Below is a small trained network, with its code and all its weights. Each question gives an input and a class and asks what happens when units are switched off, that is, made to give their printed mean instead of their output.

import numpy as np


def w(rows, s, z=0):
    codes = np.array(rows[::2]) - 128.0
    scale = np.full(codes.shape[1], s)
    scale[-1] = z or s
    return codes * scale


def f(y):
    return np.maximum(y, 0)


def log_softmax(a):
    a = a - a.max(-1, keepdims=True)
    return a - np.log(np.exp(a).sum(-1, keepdims=True))


def net(x, mask):
    res = np.array(x, float).reshape(1, 5) / 4 @ E
    y = f(res @ A[0][:, :-1].T + A[0][:, -1])
    res = res + np.where(mask, y, B[0][:, -1]) @ B[0][:, :-1]
    return log_softmax(res[-1] @ U[:, :-1].T + U[:, -1])


A, B = {}, {}
E = w([
[129,126,128,130],'x0',
[92,167,124,194],'x1',
[202,184,114,141],'x2',
[119,119,4,113],'x3',
[130,124,128,131],'x4',
],0.023)
A[0] = w([
[149,188,54,148,94],'N0',
[94,46,106,75,138],'N1',
[119,117,255,91,255],'N2',
[234,154,123,51,173],'N3',
[60,21,150,80,207],'N4',
[116,128,55,153,78],'N5',
[158,192,201,115,182],'N6',
[218,241,112,205,126],'N7',
[4,142,130,174,151],'N8',
],0.015,0.0091)
B[0] = w([
[35,149,122,71,194],'N0',
[191,206,66,148,186],'N1',
[49,124,251,117,247],'N2',
[142,42,124,57,211],'N3',
[56,237,108,149,214],'N4',
[27,80,111,119,180],'N5',
[207,117,187,135,212],'N6',
[163,186,162,63,251],'N7',
[145,65,117,224,206],'N8',
],0.014,0.027)
U = w([
[63,161,174,112,230],'0',
[174,16,186,115,105],'1',
[110,84,183,249,1],'2',
[192,206,187,175,145],'3',
[144,187,45,125,117],'4',
[150,34,76,74,48],'5',
[105,64,61,222,142],'6',
],0.016,0.0057)

Each question gives the input, the list of numbers given to net, and the class t.
The units are the neurons (one row each of A and B). Each row of codes is followed by its name. A weight is (code - 128) times the scale printed after its matrix; where a second scale follows, it is the last column's (A, B and U).
mask holds one flag per neuron, in row order. A switched-off neuron (its flag False) gives its mean, the last column of its row in B, instead of its output. The means were averaged over made-up inputs and are rounded, as every weight is.
A unit's drop is (log p(t) with every unit on - log p(t) with that unit switched off) / (log p(t) with every unit on - log p(t) with every unit switched off).
The circuit of an input: a set's keep is (log p(t) with only the set's units on - log p(t) with every unit switched off) / (log p(t) with every unit on - log p(t) with every unit switched off). Starting from all 9 units, units are removed one at a time, each time the one whose removal leaves the highest keep (on an exact tie, the one counted first), for as long as the keep stays at least 0.8.
units of the circuit, in order: the units of the circuit, biggest drop first
most important unit: the unit with the biggest drop
top k neurons: the k neurons with the biggest drops, biggest first
drop of u: that unit's drop, to one decimal
input [8,-6,0,7,1], class 4: most important unit -> N1
input [-8,1,0,0,-4], class 2: units of the circuit, in order -> N7, N0
input [-6,2,2,-5,2], class 3: top 2 neurons -> N3, N6
input [7,4,2,0,3], class 3: top 2 neurons -> N2, N3
input [5,-7,0,3,-5], class 4: top 2 neurons -> N1, N4
input [-6,6,-1,1,-8], class 6: top 2 neurons -> N2, N6
input [0,2,0,6,3], class 6: units of the circuit, in order -> N2, N7
input [6,2,-4,0,-1], class 2: units of the circuit, in order -> N7, N8
input [-2,1,-2,-7,-4], class 2: units of the circuit, in order -> N7, N0
input [-4,6,6,0,3], class 3: top 2 neurons -> N2, N7
input [1,-5,0,3,-8], class 4: top 2 neurons -> N2, N1
input [-8,-2,8,6,4], class 5: top 2 neurons -> N3, N2
input [-2,0,5,2,2], class 5: top 3 neurons -> N2, N4, N3
input [1,-8,-3,1,4], class 4: units of the circuit, in order -> N1
input [-7,0,3,2,4], class 5: top 2 neurons -> N2, N4
input [1,0,-7,6,-7], class 4: top 2 neurons -> N1, N4
input [6,8,2,-4,6], class 3: drop of N7 -> 0.3
input [3,3,2,-4,-7], class 3: drop of N3 -> 0.2
input [7,1,-3,3,2], class 6: drop of N2 -> 0.1
input [-4,-3,8,4,6], class 5: most important unit -> N3
